Where the symbols take the objects:
Q114 ~ Q361
Q114 § Q155
Q114 ^ Q73
Q57 ~ Q324
Q57 § Q748
Q57 ^ Q305
Q878 ~ Q863
Q878 § Q90
Q878 ^ Q362
Q305 ~ Q947
Q305 § Q501
Q305 ^ Q379
Q54 ~ Q618
Q54 § Q335
Q54 ^ Q684
Q361 ~ Q379
Q361 § Q238
Q361 ^ Q291
Q90 ~ Q809
Q90 § Q947
Q90 ^ Q45
Q824 ~ Q92
Q824 § Q143
Q824 ^ Q220
Q603 ~ Q640
Q603 § Q824
Q603 ^ Q813
Q726 ~ Q46
Q726 § Q121
Q726 ^ Q290
Q331 ~ Q813
Q331 § Q193
Q331 ^ Q946
Q381 ~ Q90
Q381 § Q305
Q381 ^ Q376
Q742 ~ Q450
Q742 § Q73
Q742 ^ Q603
Q883 ~ Q415
Q883 § Q994
Q883 ^ Q57
Q969 ~ Q871
Q969 § Q917
Q969 ^ Q155
Q887 ~ Q789
Q887 § Q512
Q887 ^ Q116
Q618 ~ Q362
Q618 § Q376
Q618 ^ Q512
Q934 ~ Q925
Q934 § Q416
Q934 ^ Q408
Q235 ~ Q29
Q235 § Q878
Q235 ^ Q414
Q612 ~ Q51
Q612 § Q813
Q612 ^ Q726
Q661 ~ Q86
Q661 § Q957
Q661 ^ Q143
Q789 ~ Q57
Q789 § Q242
Q789 ^ Q469
Q92 ~ Q684
Q92 § Q742
Q92 ^ Q835
Q947 ~ Q408
Q947 § Q695
Q947 ^ Q481
Q242 ~ Q748
Q242 § Q674
Q242 ^ Q871
Q291 ~ Q54
Q291 § Q86
Q291 ^ Q92
Q379 ~ Q481
Q379 § Q778
Q379 ^ Q54
Q408 ~ Q781
Q408 § Q70
Q408 ^ Q878
Q863 ~ Q290
Q863 § Q809
Q863 ^ Q994
Q695 ~ Q70
Q695 § Q57
Q695 ^ Q381
Q640 ~ Q917
Q640 § Q92
Q640 ^ Q473
Q946 ~ Q121
Q946 § Q934
Q946 ^ Q809
Q376 ~ Q45
Q376 § Q379
Q376 ^ Q996
Q809 ~ Q67
Q809 § Q408
Q809 ^ Q235
Q416 ~ Q331
Q416 § Q415
Q416 ^ Q70
Q663 ~ Q163
Q663 § Q707
Q663 ^ Q416
Q813 ~ Q473
Q813 § Q220
Q813 ^ Q121
Q51 ~ Q155
Q51 § Q473
Q51 ^ Q46
Q996 ~ Q674
Q996 § Q54
Q996 ^ Q917
Q778 ~ Q381
Q778 § Q469
Q778 ^ Q335
Q835 ~ Q23
Q835 § Q603
Q835 ^ Q612
Q473 ~ Q369
Q473 § Q835
Q473 ^ Q182
Q324 ~ Q934
Q324 § Q929
Q324 ^ Q947
Q155 ~ Q238
Q155 § Q369
Q155 ^ Q661
Q182 ~ Q957
Q182 § Q612
Q182 ^ Q94
Q163 ~ Q603
Q163 § Q615
Q163 ^ Q331
Q70 ~ Q946
Q70 § Q324
Q70 ^ Q90
Q512 ~ Q242
Q512 § Q996
Q512 ^ Q969
Q929 ~ Q416
Q929 § Q883
Q929 ^ Q695
Q121 ~ Q182
Q121 § Q925
Q121 ^ Q67
Q472 ~ Q73
Q472 § Q46
Q472 ^ Q615
Q871 ~ Q501
Q871 § Q887
Q871 ^ Q238
Q957 ~ Q114
Q957 § Q51
Q957 ^ Q472
Q35 ~ Q663
Q35 § Q29
Q35 ^ Q929
Q369 ~ Q116
Q369 § Q23
Q369 ^ Q957
Q501 ~ Q695
Q501 § Q789
Q501 ^ Q778
Q925 ~ Q612
Q925 § Q331
Q925 ^ Q781
Q469 ~ Q305
Q469 § Q871
Q469 ^ Q361
Q116 ~ Q469
Q116 § Q969
Q116 ^ Q114
Q917 ~ Q887
Q917 § Q684
Q917 ^ Q369
Q335 ~ Q376
Q335 § Q361
Q335 ^ Q450
Q684 ~ Q512
Q684 § Q450
Q684 ^ Q23
Q67 ~ Q94
Q67 § Q781
Q67 ^ Q29
Q994 ~ Q35
Q994 § Q235
Q994 ^ Q748
Q481 ~ Q878
Q481 § Q381
Q481 ^ Q618
Q220 ~ Q835
Q220 § Q163
Q220 ^ Q925
Q674 ~ Q414
Q674 § Q618
Q674 ^ Q887
Q193 ~ Q220
Q193 § Q663
Q193 ^ Q934
Q415 ~ Q193
Q415 § Q35
Q415 ^ Q324
Q238 ~ Q778
Q238 § Q116
Q238 ^ Q86
Q615 ~ Q824
Q615 § Q107
Q615 ^ Q193
Q748 ~ Q929
Q748 § Q414
Q748 ^ Q501
Q290 ~ Q107
Q290 § Q67
Q290 ^ Q35
Q45 ~ Q235
Q45 § Q481
Q45 ^ Q674
Q414 ~ Q883
Q414 § Q362
Q414 ^ Q789
Q86 ~ Q335
Q86 § Q114
Q86 ^ Q742
Q94 ~ Q472
Q94 § Q726
Q94 ^ Q707
Q362 ~ Q994
Q362 § Q45
Q362 ^ Q242
Q781 ~ Q726
Q781 § Q946
Q781 ^ Q863
Q73 ~ Q291
Q73 § Q661
Q73 ^ Q824
Q29 ~ Q707
Q29 § Q863
Q29 ^ Q883
Q143 ~ Q742
Q143 § Q472
Q143 ^ Q163
Q23 ~ Q969
Q23 § Q640
Q23 ^ Q51
Q46 ~ Q661
Q46 § Q182
Q46 ^ Q107
Q707 ~ Q615
Q707 § Q290
Q707 ^ Q415
Q107 ~ Q143
Q107 § Q94
Q107 ^ Q663
Q450 ~ Q996
Q450 § Q291
Q450 ^ Q640

The rows follow the links: the fewer symbols apart two objects are, the more alike their rows tend to be.

Each row is also shifted at random along 4 hidden directions that mean nothing.

Known rows, each with its object:
[  1 -33  27  23  33  -4   0  42 -23  13  35 -54   4  13  30   1  29  -4  11  48 -48  10 -29  33  35 -32  15  19 -12  28  -7  54  22 -27  13   3 -22   3  36 -14 -22  19 -31  -7 -29  11  -4 -43  26  -5  13  -2  -4   9   0  44   9 -40]; object Q748
[-32  -5 -28 -20 -52 -24  28 -10 -15 -14   5  42  20 -35 -41 -16  17 -54 -16   3  19   0 -26   5  33 -14  29   3 -26  -6 -10  28  18  14  -6  33  25   0   4   5   1 -23  35  41 -24 -21 -33 -13 -25  21  -1   3  -1  44  17  18  32  34]; object Q946
[-10 -21  27  13   0 -37  19   8 -34 -15  26 -27   2  -7  11 -10  13   9  -5  -3  -8   2 -15 -22  24 -19  45  30  -1   3 -25   1 -17  -3  12  -2   2  13 -12   0  25 -45  29  10  20 -44 -43 -16  31 -13  23 -17  23   1  -3 -32 -21 -26]; object Q878
[  9  -4  17  26  62  37  -8  34  -4  22   5 -45 -13  28  27  17  -5  46   3  16 -36  29  -8  31 -27  -8  -5  12  18   2 -10  -2   5  10 -11 -18 -17   9  17 -11  -4 -13 -45 -27   0  14  34  11  26   0  22  19 -20 -31  -2 -17  21 -41]; object Q512
[-13  17  10  -8  44  44 -15   0  10  32  -3   9  10  31  -3  16  -6  -6   9  12   5  -2  30  28 -12  32 -23 -18 -25  15  21  -9  17 -32 -22 -17  -9 -32  36 -10 -29  30 -25 -46 -17  44  33   9 -21   6  -6   1   4  25 -31  58  23  37]; object Q291
[-64  22 -31  13 -42  16 -23  30  -3   8 -13  -2  31 -18 -37  -2 -16  -5 -32  24  26 -29 -41 -43  17   2   7   4  15 -31 -36   8 -49 -39 -11 -13 -32  42 -46  12  36   5 -20  18   8 -34  -8  13   3  -2 -34   7  -6 -24  -4  -4 -44  -7]; object Q220
[ 26  -5  51  18  28  -3  27 -10   8 -13  12 -25 -38   8  22 -32  -1  29   1 -12  24 -25  41 -34  -6  21  36  30  -3  38  29 -18   7 -35  15 -13  -2   0 -23  25 -17 -53  13 -23  17  -4 -15 -17  41   7  13 -44  57   4 -22 -31 -20  -4]; object Q674
[-29  34 -25 -19   3  18 -60  -6  -8  34   1 -16  45   4   6  -7 -36 -36 -27  -5 -10   9   2 -18  -7   0 -16 -42   0 -19 -16 -29 -39  -1   0 -11  10 -10 -13 -57  54  39 -11 -27  18 -24  -3  20 -30 -61 -11  18   3 -16 -38  54 -53   9]; object Q473
[ 34 -25   3 -10 -41 -42   1 -10   1 -12  17  11   2 -20  -9  -4  22 -37  15   1  -8 -18  11 -35  37  -5   2   2  -2   6   3   7  -4 -19  36  19   7  -4  -1   4  26  38  24  23 -11  10 -33 -32 -14 -33  -7 -20  18  21  -6  25 -52  -1]; object Q35
[ 59  -5 -30  -6 -39 -37 -17  -3 -18 -17 -21  -6  24 -14   8  21   8  -5  28   0 -31   9 -36  -1   6 -24 -33 -18  20 -35 -33  14 -39  38   3  -2 -13   6   1  -7   9  57  13  32   7  -3   0   2 -15 -21 -11  26 -53 -31  27  -3 -10 -14]; object Q331
[  1 -20  24  29  24  21  32  47  -4  12  33   7 -13  29 -26  15  21  29  -7  29  10   3 -13  22   2   4  29  48 -15   5  -7  -2  40 -23 -18   3 -10   9  17  25   3 -60 -12  -6 -20   8   5   0  24  36  20  -3  16  26   1 -28  35 -13]; object Q501
[-44  15 -20 -20 -14  24 -21 -36  40  -8 -45 -12 -27 -30  33 -31 -32 -19  -9 -18   9 -21  19   9 -21  10 -44 -48  14  34  46  30  12   9  16  12   6 -11 -26  -1 -66  62 -22  21  -7  37  26 -12 -11   8 -23  -6  -1 -34   8  37   0  -4]; object Q824
[ 59 -13  27  20  25  12  18  26   1  -1  25   8 -25  11 -18   7   3  36  -8  -2  15   1  23 -23 -10  13  29  44  18   8  -4 -38   6 -23  10  -3   0  17 -18  18  40 -59   7  -7   8  -4 -12   3  28  -2  19 -16  38   9  -9 -46 -26 -29]; object Q789
[-40  23   4  13  39  53   1  27   0  20   4 -25  -6  14   4 -29 -27   5 -38   8  26   0  -3  23 -13   4  31   5 -12  26  14   2  32 -22 -28   3   2  10 -14 -10 -19 -55 -33 -22 -12 -19  18   5  20  35  10   4  26   4 -16  14  32  -3]; object Q238
[-114  -23   26   20   -8  -36   33  -10  -10  -33   15  -24  -23  -11   21  -26   18    9    0   -6    5  -12    1  -20   17  -16   39   28    3   22   -3   13    0   -8   22    4   12   14  -15   18  -17  -46   25   16   14  -28  -38  -27   36    8   16  -24   24    3   14  -38   -6  -21]; object Q235
[-39 -10 -21 -20 -46 -38 -13 -30   8 -29 -20  11 -14 -33  19  -3  -2   3  16 -26 -17   4   5 -20  -4 -14 -32 -24  32 -19   3  -9 -25  45  34  15   7   3 -25  -4  17  46  22  39  21   9 -13   3 -15 -35  -4   3 -19 -45  27 -27 -36 -30]; object Q193
[ 57  16 -28  -4 -39 -35  -2 -16 -28  -9 -26  -1  54 -11 -14   4   9 -41  13  18  11 -21 -44   4  36  -4   2 -15 -21 -33 -28  61 -42  -9 -25 -21 -16   1   9   6 -37  40  14   7  -6 -36  -9   0 -20  18 -34   8 -37   2   4  37  17  51]; object Q94
[-103   38  -17  -38    0   13  -22  -50   -1   18  -15   12   31   -1    8  -26  -32  -49  -14  -27   25    0   25   16   -7    7   -7  -44  -36    6   22  -14   -3   13  -18    5   32  -39    8  -37  -16    7   21  -29    9  -15    0   14  -34  -11  -10    5    7   22  -24   61   18   62]; object Q51
[-40 -37  14  -8 -19 -45  35 -21   9 -39   7  34 -35  -6 -10  18  30  22  40 -23 -15  11  18 -11  -4   1  -7  21   9 -11  13 -22   9  33  19  14   8   0   8  30   9   0  36  22   2  26 -16  -5   5  -4  12 -12   3   7  35 -60  -8  -8]; object Q324
[ 11   6  16  -2  51  33  -9   8   6  18   9  -4 -22  23  13  16 -17  43  -5 -23 -15  41  19  22 -42   1 -11   7  17   0   2 -47  19  32  -8   0  10  -7   3 -25  30 -36 -11 -24  18   4  28  29  15 -20  30  21   0 -14  -4 -30   6 -25]; object Q996
[ 79  23   8  -1  29  35 -16  -7  17  26  -8  -7   1  19  10  -4 -19  -6  -1   1  12 -19  28   8 -16  20 -13 -18 -16  20  25  -8   7 -26  -8 -18  -3 -21   9 -11 -21  17 -26 -33  -7  20  22   7  -9   4  -8  -8  16   0 -30  41   5  23]; object Q450
[-25  12   8  24  51  52  -9  51   1  27   5 -34 -19  23  13   4 -19  43 -24   9  -6  33  -8  22 -30  -7   6  18  19   3  -9 -17   8   0 -13  -8  -9  21  -8 -13  18 -43 -46 -13   6  -3  31  21  30   3  20  22  -3 -29  -6 -22  12 -44]; object Q54
[-81 -11 -28 -12 -44 -21   7   3 -12  -8  13  37  15 -30 -36 -10   4 -35 -19  -7   2  12 -16  -9  21 -12  19   4  -6 -12 -18 -13  12  15  10  31  27  17 -23 -10  43 -23  28  37  -5 -23 -31  -8 -21  -9   9   9   5  23  12  -5 -16   6]; object Q781
[  0  -6 -20  -2 -49 -28   4  16 -17 -14  20  14  24 -27 -28 -16   9 -44 -19  15   8  -7 -27 -25  42 -18  31   2 -10  -7 -16  15  -2 -11  15  23   8  22 -15 -12  40  -3  14  33 -14 -28 -40 -16 -11 -11  -3   2  15  28   5  19 -19   1]; object Q934
[ -4  17  -6   2  53  51   0  29  -9  33  18  19  11  35 -27  17  -9  12 -25  -3  -2  51  -6  55 -23  -3  16  11 -20 -16 -16 -29  37  20 -44   7  16  -9  31 -21  20 -69 -17 -30  -7  -6  28  38  -7  21  30  35 -13  23  -9   6  60  20]; object Q335
[  7  11 -41 -25 -32  22 -14 -15  35  -3 -32  39 -11 -19 -17   4 -15  -8  -4 -17  15   6  10   4 -22  10 -53 -29  14  -4  25 -16   9  24   6  17  17   2 -14   1  -6  45  -7  30  -5  37  31  19 -32   1 -18  16 -15 -14  17   0   0   8]; object Q472
[ 27  -7  36  -6  52   1  -2 -28   8   5   4 -26 -38  25  50  11  -5  46  22 -30 -20  14  52   6 -34   7 -13  -7  10  19  25 -34   3  22  21  -8  14 -25  16 -15  -8   4   5 -34  19  28  14   2  18 -23  23 -12  11 -19  -5 -21  -5 -18]; object Q871
[127  27  -7  -7  26  41 -13   9   0  33   8  11  23  16 -22  -9 -24 -13 -27  -2  27  10   7  16 -11  11  18  -7 -24  -1  -2 -21  18 -12 -34  -4  17 -10   7 -27  18 -42  -3 -33  -1 -19   8  23 -19  12   1   8  19  29 -34  31  21  40]; object Q969
[-74 -10 -30 -18 -54 -20   5 -16  -5 -17  -4  35 -11 -29 -21  -3  -2  -9  -9 -35  -1  19  -5 -15   6 -13  -4  -6  16 -19  -9 -24   5  49  18  29  27  13 -27 -12  46  -3  26  50   7 -12 -23   7 -19 -24   8  13 -11  -3  25 -34 -18 -14]; object Q290
[ -4  16   3   7  34  43 -28  12  21  31  -8  -6 -12  26   4  23 -15  28   9   9  -3  -4  22  -5 -29  29 -40 -13  18  -6   8 -26 -11 -11  -7 -24 -26  -8   8  -6   6  36 -40 -30   4  33  43  23  -5 -14 -15   9  -6 -31 -15   5 -24  -7]; object Q114
[ 16  33  -8   9   7  26   2 -17  35 -15 -47 -16 -28  -2  22 -19 -34  42 -16 -22  38 -19   8   5 -41  13 -11  -4  26  -2  19   1 -12   9 -25 -21  -7  13 -33  29 -53 -22 -16  -5  23   0  35  31  20  43 -14  -4 -12 -52  19 -51  28   2]; object Q640
[ 80  28 -33 -32 -10   8 -33 -17   0  27 -19   1  37  -4   2  -3 -24 -39 -12 -10   2  12 -11  13  -3  -4 -28 -42 -13 -14  -2  -3 -13  18 -11   4   6 -20   6 -45   6  44  -2  -8   4 -11  15  17 -42 -22 -17  24 -26  -5 -10  54   0  37]; object Q835

Start, symbols taken left to right, then the object you end at.
Answers are names.
[  6 -36  10  -8 -30 -46  10  -8  -2 -14  19  18 -13 -13  -4  15  30 -10  39   6 -25 -13  11 -23  22  -4 -18   1   0   6  11   3  -3  -6  38  17  -5  -8  10  15  17  57  16  21 -13  35 -21 -30 -13 -33  -5 -16   4  17  10   3 -38 -10]
~ ~ -> Q107
[-11  39 -14 -10   8  18   3 -37  15  -7 -27  34   5  11 -18  -3 -24  12 -14 -39  42  10  20  10 -31  17  -5 -12  -6 -22   5 -42  -8  38 -36  -9  20 -18  -7   3 -10 -37  20 -21  27 -17  22  53 -20  30  -2  17 -12  -5  -2 -31  34  50]
~ ~ § ~ -> Q674
[ 74  24 -35 -16  -9  15 -34  -5   8  15 -31 -10  23 -15  10  -4 -21 -32 -13   8  -5  -2 -19  22   1  -9 -34 -43  -6  -5   8  32  -8  12 -10  -1   0  -8   7 -22 -33  58 -25   6  -9   9  26   6 -27  -3 -24  20 -28 -16   1  56  20  12]
^ § -> Q220
[-77 -31  15  22 -10 -31  22   9  -6 -27  13   8 -21  -5 -17  20  26  33  20  -4 -14   2  -5 -22   7  -9   9  38  22 -11 -16 -15  -3   9  26   9  -8  19 -10  30  27 -12  16  26   7  -5 -17  -7  26  -8  14 -11  -4 -13  21 -57 -16 -37]
^ ^ -> Q381
[ 48  26 -28 -15 -62 -25   9 -40  -3 -22 -32  33  32 -20 -23 -23   0 -38  -4  -1  39 -33 -13 -12  17  10   5 -11 -23 -22  -4  25 -26  -2 -20  -9   4  -2  -8  24 -36   8  34  10   5 -34 -20  10 -30  32 -30  -4  -9  21   7  11  25  64]
^ ~ ^ -> Q925
[ 32 -15  22  13  13 -39  18   6 -38 -10  22 -48  14  -2  27 -18  28 -28   6  22 -18  -4 -30  14  38 -30  46  20 -26  16 -19  47   7 -12  -1   1  -1  -3  20  -9 -24 -23  12  -2  -9 -32 -36 -39  24   3  18 -13   3  20   3  19  25 -13]
§ ~ § ~ -> Q934
[ 47 -26  23  -3  15  -1  51 -19  22 -19  14  46 -49   5 -17  -3  22  21   9 -20  21  14  29  36 -22  11  14  26 -21  25  40 -12  64  17 -10  21  27 -12  25  42 -34 -52  23   8 -16  40   2  -3   9  55  24 -13  24  46  20 -39  60  14]
^ § § -> Q469
[ 94  -2  39  13  50  -6   2  14 -28  20  32 -18  19  38   6  20  15  12   7   8 -15   4  10  -7   5   8  26  16 -15  -4 -18 -23 -17 -27  -6 -26  -9 -14  28 -12  26 -27  11 -52  12 -20 -18   7  15 -22  18  -6  15  14 -37   3 -15   8]
^ § ^ ^ -> Q23
[-93  41  -9 -22   0  11 -35 -40   3  13 -14 -12  11  -3  18 -37 -50 -18 -28 -37  23  -4  35 -32 -13  14   4 -40   4   6  14 -42 -34  -5   6  -7  29 -13 -40 -44  30  -5  12 -25  35 -36  -7  23 -17 -39 -11  -5  31 -20 -30  17 -46  21]
~ § ^ -> Q661
[105  23  -5  -4  36  42  18   0  11  11  -2  25  -6  14 -16 -13  -8   3 -26 -19  29  28   0  55 -27  -4  19   6 -31  -1  15 -16  47  28 -44  15  26  -8  16  -5 -20 -71   0 -21  -2  -6  20  27  -5  45  18  16   2  23   0  -3  78  36]
§ § -> Q116
[ 39  -3 -29 -14 -42 -39 -13 -20 -13 -14 -18  10  28 -11   6  21   6 -19  30  -6 -24   2 -22  -6  16 -15 -32 -27   6 -31 -19  17 -36  29   4  -1  -8  -8   6  -8   5  57  22  18   9  -4  -7   1 -24 -31 -22  15 -46 -22  14   2 -19  13]
§ ~ -> Q813
[-69 -28  32 -11  23 -28  17 -15 -18   2  38  -1  -8  12  21  -3  26 -32  19   1 -32  18  24  25  25 -13  20  -2 -37  38  23  13  41   0  13  18  27 -42  50 -23  -4   1  17 -16 -16  16 -27 -35  -5 -20  31 -16  25  44  -7  47  15   7]
^ ^ -> Q379
[-103   49  -13   -8    7   28  -44   10  -18   34    3  -12   43   11   -2   -5  -38  -11  -34  -13   21    9    3  -27  -12    4    8  -22    5  -25  -28  -48  -47   -9  -16  -19    3    4  -28  -50   62  -20   -3  -36   25  -57    3   36  -16  -38  -10   14    5  -15  -39   23  -40   20]
^ ^ ^ -> Q331
[-50  20   1  -2  27  34  -7  -9  30   8 -23  13 -13  22  -5  21 -20  36   9 -14  15   5  22  12 -42  28 -35 -10  13 -11  16 -28  -1   9 -21 -21  -5  -9   4   9 -16  11 -14 -23   9  32  50  36  -4  16  -9  12 -20 -22   0 -20  18   9]
^ ~ -> Q114
[  8 -21  25 -14  16 -42  22 -25 -41  -3  40   4  11   5   6  -3  30 -33  14  -5 -28  23  14  24  23 -14  30   3 -43  21   4  10  26  14   7  20  30 -36  44 -25   0 -13  35 -13  -7  -5 -39 -22 -13 -15  30 -10  16  60  -8  34  26  27]
~ ~ -> Q946
[-10   1  43  36  48  13   1  41 -29  26  35 -42  20  43   4  13  16  17  -1  35  -7 -12 -13  -1  22   5  38  33 -15   9 -27  10  -9 -63 -16 -30 -28   2  23  -5   2 -36 -20 -47  -1 -21 -10  -5  31   9  12 -15  16  18 -36   9  -4   1]
§ § ^ -> Q54
